Below are the code and all the weights of a small trained network. Each question names an input and a class and asks about switching units off, where a switched-off unit gives its printed mean instead of its output.

import numpy as np


def w(rows, s, z=0):
    codes = np.array(rows[::2]) - 128.0
    scale = np.full(codes.shape[1], s)
    scale[-1] = z or s
    return codes * scale


def norm(h):
    return h / np.sqrt((h * h).mean(-1, keepdims=True) + 1e-5)


def f(y):
    return np.maximum(y, 0)


def log_softmax(a):
    a = a - a.max(-1, keepdims=True)
    return a - np.log(np.exp(a).sum(-1, keepdims=True))


def net(x, mask):
    res = np.array(x, float).reshape(1, 3) / 4 @ E
    u = 0
    for l in range(3):
        y = f(norm(res) @ A[l][:, :-1].T + A[l][:, -1])
        res = res + np.where(mask[u : u + 10], y, B[l][:, -1]) @ B[l][:, :-1]
        u += 10
    return log_softmax(norm(res)[-1] @ U[:, :-1].T + U[:, -1])


A, B = {}, {}
E = w([
[81,245,187,197,56],'x0',
[60,122,89,138,18],'x1',
[1,167,126,58,136],'x2',
],0.0044)
A[0] = w([
[188,161,174,191,159,59],'L0N1',
[154,135,154,150,156,51],'L0N2',
[110,113,146,113,116,70],'L0N3',
[195,106,130,115,92,105],'L0N4',
[130,83,91,108,150,31],'L0N5',
[113,133,129,2,181,2],'L0N6',
[109,138,99,106,187,2],'L0N7',
[67,158,140,133,100,22],'L0N8',
[129,127,128,98,71,83],'L0N9',
[124,89,117,157,114,49],'L0N10',
],0.0077,0.0032)
B[0] = w([
[219,173,254,165,173,237],'L0N1',
[161,119,186,158,130,163],'L0N2',
[91,118,139,149,148,135],'L0N3',
[91,55,137,132,127,205],'L0N4',
[155,151,168,152,149,183],'L0N5',
[163,89,113,54,209,254],'L0N6',
[177,129,132,80,129,164],'L0N7',
[75,202,113,142,19,206],'L0N8',
[131,130,125,179,111,163],'L0N9',
[151,128,90,143,135,143],'L0N10',
],0.0048,0.0029)
A[1] = w([
[115,58,45,83,86,89],'L1N1',
[92,238,140,108,149,79],'L1N2',
[173,60,123,66,205,105],'L1N3',
[174,168,84,6,196,3],'L1N4',
[43,97,79,106,59,102],'L1N5',
[137,190,126,169,99,47],'L1N6',
[94,136,95,33,243,28],'L1N7',
[184,97,100,53,209,165],'L1N8',
[70,254,132,120,84,35],'L1N9',
[74,187,206,114,177,148],'L1N10',
],0.007,0.0034)
B[1] = w([
[131,168,52,172,184,176],'L1N1',
[144,60,112,186,65,184],'L1N2',
[15,85,140,120,89,241],'L1N3',
[34,130,232,97,175,193],'L1N4',
[217,147,146,115,171,191],'L1N5',
[123,84,150,37,154,157],'L1N6',
[26,129,200,53,192,211],'L1N7',
[42,105,169,162,143,254],'L1N8',
[39,126,140,2,10,206],'L1N9',
[161,130,83,165,61,207],'L1N10',
],0.0058,0.0057)
A[2] = w([
[164,236,195,133,136,74],'L2N1',
[161,239,192,173,149,1],'L2N2',
[46,210,104,147,56,28],'L2N3',
[50,179,88,3,228,90],'L2N4',
[182,74,202,153,176,34],'L2N5',
[86,90,118,180,255,36],'L2N6',
[90,110,191,181,135,40],'L2N7',
[116,83,10,121,116,166],'L2N8',
[162,81,92,145,126,144],'L2N9',
[213,142,73,165,107,77],'L2N10',
],0.0062,0.003)
B[2] = w([
[167,203,201,53,196,174],'L2N1',
[207,239,216,111,255,170],'L2N2',
[100,104,111,15,81,212],'L2N3',
[223,186,131,105,234,254],'L2N4',
[161,108,115,70,40,187],'L2N5',
[120,81,107,143,30,216],'L2N6',
[225,104,95,120,138,174],'L2N7',
[89,226,96,105,177,181],'L2N8',
[86,165,83,181,109,158],'L2N9',
[138,213,121,155,146,159],'L2N10',
],0.0056,0.004)
U = w([
[33,56,32,180,146,65],'0',
[161,135,114,212,53,2],'1',
[159,5,164,169,114,139],'2',
[67,176,137,67,29,212],'3',
[140,190,24,209,152,122],'4',
[30,82,190,77,240,164],'5',
[206,178,218,144,157,194],'6',
[133,188,81,70,196,61],'7',
],0.016,0.0049)

Each question gives the input, the list of numbers given to net, and the class t.
The units are the neurons (one row each of A and B). Each row of codes is followed by its name. A weight is (code - 128) times the scale printed after its matrix; where a second scale follows, it is the last column's (A, B and U).
mask holds one flag per neuron, layer by layer. A switched-off neuron (its flag False) gives its mean, the last column of its row in B, instead of its output. The means were averaged over made-up inputs and are rounded, as every weight is.
A unit's drop is (log p(t) with every unit on - log p(t) with that unit switched off) / (log p(t) with every unit on - log p(t) with every unit switched off).
most important unit: the unit with the biggest drop
k most important neurons: the k neurons with the biggest drops, biggest first
top k neurons in layer l: the k neurons of layer l with the biggest drops, biggest first
drop when u is switched off: that unit's drop, to one decimal
input [-1,-3,-3], class 2: top 2 neurons in layer 0 -> L0N4, L0N8
input [-1,1,-1], class 0: 2 most important neurons -> L0N8, L0N1
input [-1,2,-3], class 4: 2 most important neurons -> L0N6, L1N7
input [4,-7,6], class 3: 3 most important neurons -> L1N10, L1N2, L1N9
input [2,4,-8], class 1: 2 most important neurons -> L0N4, L1N7
input [2,-4,2], class 6: 2 most important neurons -> L0N1, L1N9
input [-3,7,4], class 7: most important unit -> L1N5
input [-2,6,3], class 7: 3 most important neurons -> L1N5, L1N1, L0N1
input [-5,-1,-4], class 0: top 3 neurons in layer 0 -> L0N1, L0N6, L0N4
input [-1,-4,-7], class 2: top 3 neurons in layer 0 -> L0N4, L0N8, L0N5
input [-1,-3,-6], class 2: top 2 neurons in layer 0 -> L0N4, L0N8
input [-8,-8,-7], class 2: top 2 neurons in layer 2 -> L2N6, L2N5
input [-4,5,-8], class 0: top 2 neurons in layer 0 -> L0N4, L0N8
input [-2,3,-4], class 4: top neuron in layer 0 -> L0N6
input [-8,-2,-6], class 0: top 2 neurons in layer 0 -> L0N1, L0N6
input [-2,1,-2], class 0: drop when L0N1 is switched off -> 0.2
input [-3,0,-4], class 2: drop when L1N3 is switched off -> -0.1
input [-2,-7,-5], class 2: drop when L2N5 is switched off -> 0.0
